Here is a tiny trained network, its code and every weight. The questions are about switching its units off for an input and a class, where a switched-off unit gives its printed mean instead of its output.

import numpy as np


def w(rows, s, z=0):
    codes = np.array(rows[::2]) - 128.0
    scale = np.full(codes.shape[1], s)
    scale[-1] = z or s
    return codes * scale


def f(y):
    return y / 2 * (1 + np.tanh(0.7978845608 * (y + 0.044715 * y**3)))


def log_softmax(a):
    a = a - a.max(-1, keepdims=True)
    return a - np.log(np.exp(a).sum(-1, keepdims=True))


def net(x, mask):
    res = np.array(x, float).reshape(1, 7) / 4 @ E
    y = f(res @ A[0][:, :-1].T + A[0][:, -1])
    res = res + np.where(mask, y, B[0][:, -1]) @ B[0][:, :-1]
    return log_softmax(res[-1] @ U[:, :-1].T + U[:, -1])


A, B = {}, {}
E = w([
[186,72,46],'x0',
[107,15,216],'x1',
[114,176,196],'x2',
[105,92,52],'x3',
[191,84,128],'x4',
[126,185,177],'x5',
[2,118,90],'x6',
],0.0045)
A[0] = w([
[176,50,146,223],'n0',
[80,168,197,167],'n1',
[71,123,149,137],'n2',
[61,115,159,150],'n3',
[141,162,248,79],'n4',
[170,173,41,196],'n5',
[122,92,208,180],'n6',
[169,186,123,156],'n7',
[204,123,132,182],'n8',
[164,162,135,83],'n9',
[97,103,151,136],'n10',
[109,131,87,156],'n11',
[68,111,115,128],'n12',
[100,111,243,138],'n13',
[196,195,110,136],'n14',
[104,118,151,119],'n15',
[57,157,81,162],'n16',
[152,61,121,244],'n17',
[108,66,111,255],'n18',
[130,144,107,177],'n19',
[47,140,123,119],'n20',
[99,133,140,128],'n21',
[184,170,186,126],'n22',
[84,170,116,200],'n23',
[165,114,75,156],'n24',
[154,106,112,223],'n25',
],0.012,0.0029)
B[0] = w([
[11,182,102,227],'n0',
[206,103,71,200],'n1',
[135,85,106,160],'n2',
[123,73,97,177],'n3',
[213,191,29,205],'n4',
[162,138,241,254],'n5',
[95,155,45,195],'n6',
[180,139,178,177],'n7',
[90,181,160,201],'n8',
[174,147,146,134],'n9',
[108,101,105,145],'n10',
[123,107,176,167],'n11',
[124,78,150,166],'n12',
[138,160,7,214],'n13',
[185,160,203,199],'n14',
[129,117,101,133],'n15',
[172,62,190,213],'n16',
[5,142,133,221],'n17',
[18,92,161,222],'n18',
[134,115,156,158],'n19',
[153,60,135,181],'n20',
[144,108,112,136],'n21',
[191,188,134,185],'n22',
[178,76,149,190],'n23',
[92,166,183,191],'n24',
[70,144,152,188],'n25',
],0.02,0.0041)
U = w([
[154,3,120,74],'0',
[185,145,28,128],'1',
[180,161,197,184],'2',
[89,96,69,174],'3',
[86,175,143,155],'4',
[138,206,110,2],'5',
[136,94,211,156],'6',
],0.0063,0.0047)

Each question gives the input, the list of numbers given to net, and the class t.
The units are the neurons (one row each of A and B). Each row of codes is followed by its name. A weight is (code - 128) times the scale printed after its matrix; where a second scale follows, it is the last column's (A, B and U).
mask holds one flag per neuron, in row order. A switched-off neuron (its flag False) gives its mean, the last column of its row in B, instead of its output. The means were averaged over made-up inputs and are rounded, as every weight is.
A unit's drop is (log p(t) with every unit on - log p(t) with that unit switched off) / (log p(t) with every unit on - log p(t) with every unit switched off).
The circuit of an input: a set's keep is (log p(t) with only the set's units on - log p(t) with every unit switched off) / (log p(t) with every unit on - log p(t) with every unit switched off). Starting from the 12 units with the biggest drops (on a tie, the unit counted first), units are removed one at a time, each time the one whose removal leaves the highest keep (on an exact tie, the one counted first), for as long as the keep stays at least 0.8.
units of the circuit, in order: the units of the circuit, biggest drop first
top k neurons: the k neurons with the biggest drops, biggest first
drop when u is switched off: that unit's drop, to one decimal
input [-3,5,-2,-7,6,-5,-3], class 3: units of the circuit, in order : (n5, n6)
input [-3,7,4,3,4,-5,8], class 3: units of the circuit, in order : (n13, n5, n18)
input [6,-5,-5,-5,5,1,-7], class 2: units of the circuit, in order : (n14, n5)
input [5,-6,-8,5,3,3,-2], class 2: units of the circuit, in order : (n5)
input [6,-5,5,-4,-4,-7,0], class 6: units of the circuit, in order : (n4, n13)
input [7,8,-6,-5,4,5,1], class 3: units of the circuit, in order : (n5, n6)
input [-8,-8,5,-6,-2,2,-1], class 1: top 2 neurons : (n4, n1)
input [1,3,-4,0,-2,5,2], class 0: drop when n4 is switched off : 0.2
input [4,0,-3,-3,4,3,0], class 4: drop when n23 is switched off : 0.1
input [-2,-4,0,3,-6,-1,-5], class 2: drop when n18 is switched off : 0.1
input [5,8,1,-8,4,7,8], class 3: top 2 neurons : (n18, n0)
